Each row of numbers stands for one element and depends on some of the facts below. Use the named rows to name the rest.

Facts:
<112> Δ vilus; <116> Δ trefu; <123> Δ guten
<12> Δ guten; <139> Δ trefu; <13> Δ vilus
<143> Δ guten; <145> Δ trefu; <152> Δ guten
<172> Δ sobe; <17> Δ trefu; <212> Δ guten
<223> Δ trefu; <271> Δ guten; <27> Δ sobe
<285> Δ trefu; <288> Δ sobe; <28> Δ vilus
<2> Δ vilus; <307> Δ guten; <338> Δ guten
<339> Δ trefu; <342> Δ vilus; <362> Δ vilus
<372> Δ vilus; <392> Δ guten; <393> Δ guten
<404> Δ guten; <40> Δ guten; <424> Δ guten
<447> Δ trefu; <45> Δ vilus; <473> Δ vilus
<488> Δ guten; <496> Δ trefu; <499> Δ guten
<502> Δ trefu; <504> Δ sobe; <505> Δ vilus
<516> Δ sobe; <530> Δ vilus; <551> Δ vilus
<570> Δ guten; <57> Δ vilus; <599> Δ guten
<603> Δ guten; <61> Δ trefu; <652> Δ guten
<678> Δ guten; <681> Δ vilus; <682> Δ vilus
<696> Δ sobe; <737> Δ guten; <744> Δ vilus
<75> Δ vilus; <762> Δ guten; <764> Δ vilus
<802> Δ vilus; <812> Δ vilus; <817> Δ sobe
<837> Δ guten; <851> Δ vilus; <86> Δ vilus
<88> Δ trefu; <890> Δ vilus; <911> Δ sobe
<92> Δ sobe; <946> Δ guten; <94> Δ vilus
<953> Δ vilus; <957> Δ trefu; <969> Δ guten
<970> Δ trefu; <977> Δ trefu; <97> Δ trefu
<112> Ξ tremar; <116> Ξ neplo; <123> Ξ skofevan
<12> Ξ taplam; <139> Ξ kuge; <13> Ξ mebo
<145> Ξ skofevan; <152> Ξ setrifil; <172> Ξ mebo
<17> Ξ setrifil; <223> Ξ taplam; <271> Ξ brili
<27> Ξ troni; <288> Ξ zupatel; <28> Ξ zegu
<2> Ξ neplo; <338> Ξ mebo; <339> Ξ mebo
<342> Ξ brili; <362> Ξ mebo; <392> Ξ taplam
<393> Ξ tremar; <404> Ξ troni; <40> Ξ flazol
<424> Ξ skofevan; <447> Ξ kuge; <45> Ξ troni
<473> Ξ brili; <488> Ξ mebo; <499> Ξ zupatel
<502> Ξ gazo; <505> Ξ fabi; <516> Ξ mebo
<530> Ξ setrifil; <551> Ξ setrifil; <570> Ξ fabi
<599> Ξ zegu; <603> Ξ skofevan; <61> Ξ tremar
<652> Ξ fleletuk; <678> Ξ kuge; <681> Ξ neplo
<682> Ξ kuge; <696> Ξ neplo; <737> Ξ tremar
<744> Ξ fleletuk; <75> Ξ kuge; <762> Ξ neplo
<764> Ξ brili; <812> Ξ flazol; <817> Ξ zegu
<837> Ξ gazo; <851> Ξ troni; <86> Ξ tremar
<88> Ξ flazol; <890> Ξ taplam; <911> Ξ fabi
<92> Ξ gazo; <946> Ξ gazo; <953> Ξ skofevan
<957> Ξ brili; <969> Ξ brili; <970> Ξ setrifil
<977> Ξ zegu; <12> η <596>; <13> η <442>
<17> η <288>; <212> η <85>; <271> η <156>
<288> η <86>; <342> η <731>; <372> η <348>
<393> η <669>; <447> η <682>; <473> η <153>
<488> η <32>; <496> η <123>; <504> η <127>
<551> η <123>; <599> η <434>; <603> η <48>
<696> η <681>; <75> η <731>; <762> η <45>
<802> η <669>; <837> η <156>; <911> η <516>
<94> η <143>; <969> η <127>; <97> η <156>

Some elements and their rows:
<156>: -1 -14 1 2 2 26 -10 7 0 -18 19 -2 17 -6 -19 2 1 -9 15 -11 11 3 -14 -12
 43 0 -24 22 -14 11 1 -4 -3
<271>: 2 1 8 3 -10 15 -11 6 1 0 17 2 15 -1 -24 2 3 -4 6 -22 6 13 -12 -9 46 -2
 -29 15 -10 9 4 -8 -4
<911>: 4 11 -5 3 -7 2 7 2 1 -4 -1 2 -1 -3 -10 -4 -2 1 -9 2 -11 9 0 1 -3 0 3 -3
 4 -1 0 -2 5
<88>: 5 5 3 0 1 3 -5 -3 0 -4 -3 0 -3 -3 6 1 0 -3 1 6 -1 0 1 3 0 -1 1 -2 -7 -1
 -1 3 2
<139>: 4 5 4 1 1 3 6 -5 -1 -10 -4 0 -1 -2 4 -1 -1 -7 -2 11 -2 3 2 3 -2 -1 0 0
 -5 1 -2 2 0
<530>: -4 0 -6 -3 -1 -5 2 -1 3 15 -1 -1 0 10 -1 -2 2 0 2 -1 -4 4 1 -7 2 1 5 -5
 -4 -1 -2 -5 2
<502>: 3 5 0 1 -1 5 -9 -5 -1 -6 -5 -1 0 0 5 0 1 -3 2 9 2 1 1 2 -1 -1 3 -1 -4 1
 -1 2 -2
<172>: -1 -5 0 1 3 -2 6 6 4 -2 2 1 -6 -2 -4 0 -2 2 -4 1 -13 -6 3 2 2 -2 0 2 -3
 -3 4 0 4
<86>: -9 4 3 -1 6 -7 6 -11 8 -3 -8 8 -8 -15 1 0 -5 16 29 -10 7 9 -6 -17 11 10
 13 16 7 10 -1 3 14
<145>: -2 1 5 1 2 0 3 -4 3 3 -3 -1 -4 3 9 1 -1 -5 -2 11 -5 0 4 -1 1 -2 -1 2 -6
 0 -1 1 -5
<61>: 3 4 2 -1 -1 6 -12 -3 0 3 -6 0 -3 -1 6 0 2 1 6 5 0 -3 2 3 2 -2 2 -3 -2 1
 -1 1 0
<737>: 2 1 3 -2 -4 -1 -8 2 -3 7 -2 2 0 -2 5 2 2 3 1 -9 1 -3 0 7 -2 1 2 -1 8 3 0
 0 -3
<285>: 2 1 1 1 1 4 -9 -4 1 -8 -4 -1 -1 -2 8 2 2 -2 1 8 4 -2 0 1 0 -2 2 0 -2 0
 -1 3 -2
<32>: -2 -6 -4 -1 6 4 0 0 -2 -11 0 -3 0 -3 5 1 -2 0 4 2 2 -8 -1 1 -3 1 2 5 3 0
 -2 2 -1
<152>: -4 1 2 -1 -6 -2 -1 1 0 10 1 3 0 7 10 2 0 4 -5 -8 -6 0 5 3 3 1 3 0 3 3 0
 -5 -6
<153>: -2 -8 -4 -2 4 3 -2 0 -4 -8 0 -2 0 -3 4 0 -2 -1 1 4 3 -7 0 2 -3 1 2 4 2 1
 -1 2 0
<890>: 0 -2 -1 -2 3 -3 13 0 1 5 -1 -1 0 1 -7 -2 -1 -2 -1 2 -2 6 0 -1 -3 3 0 -1
 -5 -3 -3 -1 4
<603>: -2 2 9 2 -3 -7 6 0 0 7 1 2 -1 3 -2 1 0 1 -8 -3 -2 1 4 1 -1 -1 -4 0 6 -1
 2 -1 -8
<45>: -6 -12 -8 -2 7 -3 -7 0 3 -5 1 -2 1 5 5 2 2 1 5 0 4 -2 -2 -6 -3 2 5 0 -4
 -2 0 0 2
<848>: -1 0 -3 1 1 1 -1 -1 -2 -8 0 -2 1 -2 -3 1 -1 1 -2 3 3 -6 -1 -3 -3 -1 0 2
 3 -1 0 2 -1
<764>: -1 0 -3 -2 1 -4 -2 1 2 11 -1 -2 -1 3 0 -2 1 2 5 -2 -1 5 0 -3 -2 1 4 -6
 -3 -1 -1 -1 5

Name these rows:
No name comes twice in this set of rows, the named rows included.
0 -3 7 -1 1 -7 4 1 -1 10 2 3 -3 1 7 2 -1 2 -4 -6 -4 -6 3 7 0 -1 -2 2 1
 -1 4 0 -4 => <338>
-5 -4 -8 3 1 2 -10 4 3 -9 1 0 -2 0 0 1 -1 5 -2 0 -8 -6 1 -1 0 -2 5 2 1
 -2 4 0 0 => <27>
2 2 8 4 -9 19 -8 5 0 -9 18 2 18 -3 -27 2 3 -4 5 -19 13 15 -13 -10 42 -1
 -29 16 -8 10 4 -4 -7 => <837>
-1 -4 2 -2 7 -8 9 2 3 14 2 -1 -3 2 -2 0 0 -1 4 1 -5 -2 0 -3 -1 0 -3 -1
 -7 -4 2 0 5 => <362>
-1 -8 -4 -2 5 -1 12 0 -2 -2 1 -1 2 -1 -1 -2 -1 -6 3 4 2 7 -1 -1 -6 4 0 1
 -4 0 -4 1 4 => <682>
3 3 6 5 -3 23 -18 2 4 -10 13 0 15 -2 -23 1 5 -11 11 -6 11 11 -13 -16 45
 -5 -28 14 -17 9 3 -3 -3 => <97>
5 13 4 2 -3 2 6 -5 0 -3 -5 1 -1 -2 0 -1 -1 -5 -6 10 0 5 2 1 -2 -3 -1 -3
 -3 -1 -2 2 0 => <447>
-4 -4 0 0 -1 -3 -11 0 -1 -3 1 0 1 3 9 4 1 7 -2 -6 3 -6 0 2 -1 -1 2 2 4 0
 2 0 -6 => <404>
2 3 9 1 -1 -10 2 2 1 13 1 2 -3 1 1 1 -1 3 -7 -8 -3 -6 3 4 0 -2 -5 -2 3
 -3 5 -1 -2 => <488>
-5 -4 -6 0 3 -5 -6 0 4 3 0 -3 1 4 2 0 2 3 5 1 4 -1 -2 -8 -3 0 3 -4 -2 -4
 1 -1 0 => <851>
3 -1 -1 -1 3 -2 3 1 1 5 0 -1 0 -1 -5 -1 0 -2 5 -1 2 3 -3 -2 -5 2 0 -3 -3
 -1 0 1 7 => <812>

The same elements again, as new rows of numbers:
Some rows with their names:
<737>: 1 -8 -6 -13 16 -3 -7 2 7 -1 -9 1 -4 -2 -11 -12 5 -9 -4 7 12 0 15 16 -12
 13 -4
<762>: -6 -3 -7 -13 10 -8 -3 11 3 -2 -9 6 5 -4 -8 -5 10 -14 -11 9 10 -3 22 18
 -7 10 3
<45>: -6 -14 -3 -17 6 -6 -2 -4 8 4 -18 -4 -6 4 -7 -5 10 -11 -1 3 8 0 11 15 -5
 -2 -9
<696>: -10 -6 -2 -6 8 -8 6 10 0 4 -15 5 7 3 -13 -1 4 -12 -15 13 8 -7 21 7 -7 11
 1
<12>: 2 -6 -4 -12 7 0 -4 5 -1 -7 -10 2 3 -5 -7 -11 10 -15 -10 11 2 3 17 13 -9
 10 5
<596>: 0 -12 -4 -22 12 -6 3 -5 -3 -4 -19 -5 -3 12 -5 -5 -7 -2 3 5 8 -7 13 12 -6
 6 -8
<288>: -5 -12 1 -10 11 -4 7 1 4 2 -18 -3 -3 5 -14 0 -1 -11 -8 11 8 -5 15 6 -11
 10 -5
<32>: 0 -12 -5 -22 12 -7 3 -5 -1 -4 -19 -5 -3 12 -5 -5 -6 -2 2 5 8 -7 14 11 -7
 7 -8
<570>: 1 -8 -8 -14 12 1 -5 -2 1 -5 -13 1 1 -4 -9 -12 4 -15 -6 8 6 0 14 15 -12 7
 -4
<2>: -8 -9 -1 -14 3 -10 -4 3 5 4 -16 1 2 5 -4 -4 8 -12 -7 8 8 -3 18 17 2 2 -2
<837>: 5 -22 -1 -5 0 -13 -22 23 -11 -16 -13 0 12 8 -12 -35 2 -31 -11 17 24 -13
 10 8 -9 1 -3
<911>: -2 -8 -5 -5 6 4 5 3 -3 2 -17 0 3 0 -14 -7 -1 -11 -13 13 2 -1 18 2 -9 12
 1
<223>: 1 -7 1 -11 5 -2 6 -7 -1 -7 -16 -2 9 3 -15 -10 10 -8 0 11 3 -5 15 10 -8 5
 -3
<504>: -4 -5 -4 -4 7 2 6 5 -2 1 -14 1 7 1 -13 -4 -8 -9 -18 16 2 0 22 5 -3 20 5
<505>: -2 -13 -6 -12 3 2 -4 -4 2 2 -18 -3 1 3 -5 -10 2 -10 -6 7 3 3 14 12 -1 3
 -1
<362>: -2 -13 -5 -11 5 0 -5 -4 5 1 -18 -5 1 4 -6 -10 -3 -9 -5 9 5 2 15 15 4 8
 -3
<599>: 3 -6 -1 -10 11 1 -3 6 -2 -9 -11 0 1 -6 -6 -10 20 -16 -9 10 1 2 16 11 -11
 7 8
<85>: -1 -12 -4 -22 12 -7 4 -5 -1 -3 -20 -5 -4 12 -6 -5 -7 -3 3 6 8 -8 13 10
 -7 6 -9
<404>: -2 -8 -8 -16 11 -4 -4 5 5 -3 -9 1 -1 -4 -10 -9 13 -15 -7 7 10 0 16 13
 -15 6 -4
<75>: 10 -1 -26 -13 3 4 20 -8 10 0 -14 -22 11 -2 3 -2 16 -26 -29 26 0 1 15 14
 2 11 6
<848>: 0 -9 -6 -17 8 -5 3 0 -5 -5 -16 -4 1 10 -6 -7 -6 -3 -3 7 6 -4 18 8 -4 11
 -2

Name these rows:
No name comes twice in this set of rows, the named rows included.
-10 -12 -1 -16 7 -11 -2 -1 9 5 -19 0 -1 7 -5 -2 8 -10 -2 5 11 -6 12 20
 -1 -2 -8 => <681>
-8 -3 10 -15 30 21 -14 3 -10 -11 -27 -11 -1 -5 -7 -5 2 4 -5 -5 13 -3 20
 16 -15 -9 -7 => <123>
4 -34 -2 -19 5 -22 -15 10 -9 -13 -25 -9 2 26 -11 -32 -18 -19 6 9 30 -26
 1 7 -11 -9 -23 => <156>
-2 -16 -1 -14 12 -3 -5 -8 12 6 -17 -6 -8 8 -8 -8 3 -5 3 3 9 0 10 16 -3 3
 -12 => <86>
-4 -13 -2 -13 15 -3 4 -6 4 3 -22 0 -3 6 -14 -4 -10 -10 -3 10 8 -7 10 7
 -12 6 -12 => <516>
-16 1 2 -5 8 22 -13 13 -14 -1 -21 -11 10 -4 -8 -5 3 7 -20 -3 10 5 35 10
 1 -1 6 => <551>
6 -5 -6 -8 11 6 -6 1 -3 -7 -13 1 4 -6 -6 -12 9 -15 -10 12 0 2 15 12 -7
 10 6 => <603>
-1 -12 4 -6 12 -1 5 2 -1 -1 -20 -1 -2 2 -11 -4 11 -14 -7 11 1 -4 11 1
 -13 4 0 => <817>
-3 -13 -3 -8 11 0 3 -1 1 2 -20 0 0 5 -14 -7 -8 -10 -9 11 6 -5 15 6 -8 12
 -6 => <172>
-4 -11 2 -8 11 -3 5 3 -1 1 -20 1 -1 3 -13 -3 3 -13 -8 11 4 -5 14 4 -10 8
 -2 => <92>
1 -14 3 -10 6 0 -2 -2 1 -2 -19 -4 -2 3 -3 -7 18 -12 -4 8 0 2 12 11 -2 -1
 3 => <28>
2 -2 -6 -10 9 4 -2 4 -3 -6 -10 3 6 -8 -6 -8 10 -14 -13 13 -1 5 20 12 -6
 12 10 => <969>
6 -23 -4 -5 -1 -10 -22 22 -13 -16 -13 -1 14 6 -10 -36 1 -31 -11 17 21
 -13 8 7 -10 -1 -4 => <271>

